Below are the code and all the weights of a small trained network. Each question names an input and a target symbol and asks about switching units off, where a switched-off unit gives its printed mean instead of its output.

import numpy as np


def w(rows, s, z=0):
    codes = np.array(rows[::2]) - 128.0
    scale = np.full(codes.shape[1], s)
    scale[-1] = z or s
    return codes * scale


def f(y):
    return y / 2 * (1 + np.tanh(0.7978845608 * (y + 0.044715 * y**3)))


def softmax(a):
    e = np.exp(a - a.max(-1, keepdims=True))
    return e / e.sum(-1, keepdims=True)


def log_softmax(a):
    a = a - a.max(-1, keepdims=True)
    return a - np.log(np.exp(a).sum(-1, keepdims=True))


def net(x, mask):
    ids = ['εζηθλπσψω'.index(c) for c in x.split()]
    T = len(ids)
    res = E[ids] + P[:T]
    u = 0
    for l in range(2):
        q, k, v = (res @ M[l].T for M in (Q, K, V))
        z = softmax(np.where(np.tri(T) > 0, q @ k.T / 4**0.5, -1e9)) @ v
        res = res + np.where(mask[u], z, O[l][:, -1]) @ O[l][:, :-1]
        u += 1
        y = f(res @ A[l][:, :-1].T + A[l][:, -1])
        res = res + np.where(mask[u : u + 4], y, B[l][:, -1]) @ B[l][:, :-1]
        u += 4
    return log_softmax(res[-1] @ U[:, :-1].T + U[:, -1])


Q, K, V, O, A, B = {}, {}, {}, {}, {}, {}
E = w([
[76,134,175],'ε',
[127,73,115],'ζ',
[156,208,88],'η',
[81,163,139],'θ',
[248,176,205],'λ',
[244,91,72],'π',
[96,123,157],'σ',
[109,172,185],'ψ',
[131,243,137],'ω',
],0.016)
P = w([
[224,190,205],'0',
[189,152,209],'1',
[163,128,209],'2',
[148,109,208],'3',
[121,103,213],'4',
[103,91,218],'5',
[84,81,232],'6',
[68,70,232],'7',
[57,53,239],'8',
[49,36,237],'9',
[34,35,247],'10',
[24,37,255],'11',
[24,42,250],'12',
],0.0021)
Q[0] = w([
[58,58,167],'L0H1',
[139,94,20],'L0H1',
[8,157,36],'L0H1',
[88,77,71],'L0H1',
],0.016)
K[0] = w([
[188,43,193],'L0H1',
[149,119,31],'L0H1',
[253,146,79],'L0H1',
[182,83,95],'L0H1',
],0.017)
V[0] = w([
[107,141,143],'L0H1',
[137,89,188],'L0H1',
[90,80,116],'L0H1',
[58,143,2],'L0H1',
],0.007)
O[0] = w([
[122,105,163,161],'L0H1',
[181,82,141,156],'L0H1',
[178,162,106,65],'L0H1',
[90,254,81,2],'L0H1',
],0.0081,0.0041)
A[0] = w([
[2,141,93,192],'L0N1',
[112,54,78,229],'L0N2',
[246,179,177,85],'L0N3',
[131,185,47,2],'L0N4',
],0.016,0.0036)
B[0] = w([
[212,80,231,198],'L0N1',
[202,91,95,199],'L0N2',
[74,252,69,253],'L0N3',
[49,56,60,152],'L0N4',
],0.015,0.0049)
Q[1] = w([
[1,129,134],'L1H1',
[174,190,98],'L1H1',
[25,173,8],'L1H1',
[190,82,145],'L1H1',
],0.014)
K[1] = w([
[74,142,215],'L1H1',
[173,165,125],'L1H1',
[59,251,107],'L1H1',
[139,89,58],'L1H1',
],0.016)
V[1] = w([
[254,146,70],'L1H1',
[112,122,135],'L1H1',
[21,146,177],'L1H1',
[121,154,138],'L1H1',
],0.0061)
O[1] = w([
[177,254,147,218],'L1H1',
[123,109,127,100],'L1H1',
[42,25,54,197],'L1H1',
[87,130,87,248],'L1H1',
],0.0056,0.0014)
A[1] = w([
[102,12,204,137],'L1N1',
[202,93,141,122],'L1N2',
[170,175,99,2],'L1N3',
[2,83,210,118],'L1N4',
],0.011,0.0095)
B[1] = w([
[156,116,40,254],'L1N1',
[95,175,156,189],'L1N2',
[164,5,184,152],'L1N3',
[64,76,186,200],'L1N4',
],0.017,0.013)
U = w([
[202,154,2,128],'ε',
[55,183,60,160],'ζ',
[118,28,117,101],'η',
[94,249,19,111],'θ',
[77,102,225,48],'λ',
[169,169,189,254],'π',
[194,93,158,85],'σ',
[159,113,122,135],'ψ',
[148,119,91,103],'ω',
],0.0069,0.0074)

Each question gives the input, a string of symbols that net reads in full, and the target symbol t.
The units are the heads (4 rows each of Q, K, V and O) and the neurons (one row each of A and B). Each row of codes is followed by its name. A weight is (code - 128) times the scale printed after its matrix; where a second scale follows, it is the last column's (O, A, B and U).
mask holds one flag per unit, layer by layer, with each layer's heads first. A switched-off unit (its flag False) gives its mean, the last column of its rows in O or B, instead of its output. The means were averaged over made-up inputs and are rounded, as every weight is.
A unit's drop is (log p(t) with every unit on - log p(t) with that unit switched off) / (log p(t) with every unit on - log p(t) with every unit switched off).
The circuit of an input: a set's keep is (log p(t) with only the set's units on - log p(t) with every unit switched off) / (log p(t) with every unit on - log p(t) with every unit switched off). Starting from all 10 units, units are removed one at a time, each time the one whose removal leaves the highest keep (on an exact tie, the one counted first), for as long as the keep stays at least 0.8.
units of the circuit, in order: the units of the circuit, biggest drop first
unit that matters most: the unit with the biggest drop
top k neurons: the k neurons with the biggest drops, biggest first
k most important neurons of layer l: the k neurons of layer l with the biggest drops, biggest first
drop of u: that unit's drop, to one decimal
input λ θ λ η ζ ε ε θ, target π: top 3 neurons => (L0N2, L1N2, L1N1)
input ε ω η ε η ω η ε θ ω, target π: units of the circuit, in order => (L0H1, L1N1, L0N1)
input ω ζ ω θ, target π: unit that matters most => L1H1
input ψ ζ ζ π ζ η ζ ε ε ε η ζ σ, target π: units of the circuit, in order => (L1H1, L0N2, L1N1)
input ε ω ω η η π, target σ: units of the circuit, in order => (L1N3, L0N2, L1H1)
input ε π ω ε, target η: top 4 neurons => (L0N3, L1N4, L1N1, L0N2)
input ε η π η σ ε ω θ π, target σ: units of the circuit, in order => (L1N3, L1H1, L0N2)
input η η σ ε σ ω ε ε λ ε ε ε, target ε: units of the circuit, in order => (L0H1, L1N1, L0N3)
input ε ζ σ, target π: 3 most important neurons of layer 0 => (L0N3, L0N2, L0N4)
input ψ θ ε λ ω, target θ: 2 most important neurons of layer 0 => (L0N3, L0N4)
input ε π ψ ω ψ ε ε ψ ω ε ε ψ ζ, target π: units of the circuit, in order => (L1H1, L0N2, L1N1)
input ε ε ε η ε λ, target θ: 3 most important neurons of layer 0 => (L0N3, L0N2, L0N1)
input ε λ ε θ η, target ζ: top 3 neurons => (L0N4, L0N2, L1N1)
input ε ε λ ω λ ε ψ ε ε ε σ ε θ, target ε: top 4 neurons => (L0N2, L1N1, L1N4, L0N3)
input ε λ λ ε ε ω ε η λ θ, target ε: top 4 neurons => (L0N2, L1N1, L0N3, L1N4)
input η ε ψ ψ, target λ: top 4 neurons => (L0N2, L1N1, L1N4, L0N1)
input σ ε σ ε, target η: unit that matters most => L1N4
input ε ε η, target ζ: top 4 neurons => (L0N4, L0N2, L1N3, L1N1)
input ψ ε ω, target θ: 2 most important neurons of layer 1 => (L1N4, L1N3)
input η ε ω λ σ, target ε: top 2 neurons => (L0N2, L0N3)
input λ ε ω ω ω θ ε ω η ε ε ε ζ, target π: top 2 neurons => (L0N2, L1N2)
input π η π η η ζ η π, target π: top 2 neurons => (L1N1, L1N3)
input ω ζ ω ε η π ε ω ζ π ω, target π: top 2 neurons => (L0N1, L1N1)
input θ ψ ε ε π ζ ω ε ε, target π: 2 most important neurons of layer 0 => (L0N2, L0N4)
input ε ω ε ω ζ ψ ε ε ε π, target π: top 3 neurons => (L1N1, L0N2, L1N3)
input σ ζ ε θ π η η ε ε η, target η: top 4 neurons => (L0N4, L0N2, L0N3, L1N2)
input ω ε ψ ψ ε λ ω ε ε ψ σ, target ε: top 2 neurons => (L0N2, L1N1)
input η ε ζ ζ ω ε, target π: most important neuron of layer 1 => (L1N1)
input ε ε ω ψ ζ ε ψ θ ε η λ, target θ: drop of L0N3 => 1.4
input η ψ η ε ε ε ψ η, target η: drop of L1N4 => 0.2
